B =
[[118 119 127 102 130 122 123 121]
 [119 113 123 111 117 122 129 118]
 [124 117 132 106 131 126 120 133]
 [124 122 123 122 130 135 129 128]
 [140 138 142 138 136 137 139 145]
 [112 106 112 101 116 114 120 111]
 [119 126 123 127 124 131 126 119]
 [125 130 129 124 129 132 134 119]
 [138 136 137 145 130 137 125 146]
 [134 133 129 128 135 124 119 137]
 [116 124 119 123 123 128 125 116]
 [140 140 140 141 134 134 134 144]]
Indices start at 1.
row 1 col 1: 118
row 12 col 4: 141
row 10 col 2: 133
row 4 col 8: 128
row 11 col 7: 125
row 6 col 3: 112
row 5 col 3: 142
row 2 col 2: 113
row 9 col 5: 130
row 11 col 3: 119
row 6 col 4: 101
row 5 col 4: 138
row 2 col 5: 117
row 2 col 7: 129
row 9 col 6: 137
row 9 col 1: 138
row 4 col 7: 129
row 1 col 3: 127
row 4 col 2: 122
row 12 col 1: 140
row 7 col 3: 123
row 8 col 6: 132
row 8 col 1: 125
row 5 col 8: 145
row 3 col 3: 132
row 4 col 4: 122
row 12 col 5: 134
row 4 col 5: 130
row 3 col 1: 124
row 7 col 8: 119
row 6 col 8: 111
row 8 col 4: 124
row 6 col 6: 114

M =
[[113 128 118 103 138 131 141 123 147 125 137 125 124]
 [132 131 128 103 138 132 135 128 155 128 139 126 136]]
Rows and columns are counted from 1.
(1, 1) = 113
(2, 13) = 136
(2, 7) = 135
(2, 5) = 138
(1, 4) = 103
(1, 12) = 125
(1, 11) = 137
(1, 6) = 131
(2, 4) = 103

X =
128	155	120	135	123	137	116	121	127	128
121	130	136	123	124	135	123	142	140	139
135	138	128	133	120	140	126	120	145	147
135	124	137	125	137	119	128	119	149	133
141	134	117	124	143	131	130	131	123	142
130	143	128	129	107	122	120	134	139	124
120	136	130	127	131	118	133	124	128	115
113	122	144	138	141	132	121	124	126	128
131	116	127	122	130	123	145	126	134	141
139	133	114	141	112	121	127	115	120	127
117	132	127	126	132	122	126	124	134	115
136	127	112	128	137	131	131	130	124	143
138	140	129	129	135	138	128	119	129	140
125	137	118	117	121	137	115	129	111	129
Rows and columns are counted from 1.
(1, 1) => 128
(12, 4) => 128
(8, 7) => 121
(9, 10) => 141
(4, 10) => 133
(7, 6) => 118
(7, 4) => 127
(10, 2) => 133
(4, 7) => 128
(1, 7) => 116
(4, 2) => 124
(8, 9) => 126
(11, 4) => 126
(12, 7) => 131
(14, 8) => 129
(3, 4) => 133
(4, 9) => 149
(8, 8) => 124
(13, 9) => 129
(6, 2) => 143
(13, 4) => 129
(4, 4) => 125
(10, 8) => 115
(3, 3) => 128
(9, 4) => 122
(10, 7) => 127
(5, 1) => 141
(1, 2) => 155
(10, 3) => 114
(14, 1) => 125
(13, 10) => 140
(13, 8) => 119
(5, 7) => 130
(10, 1) => 139
(3, 2) => 138
(13, 1) => 138
(7, 10) => 115
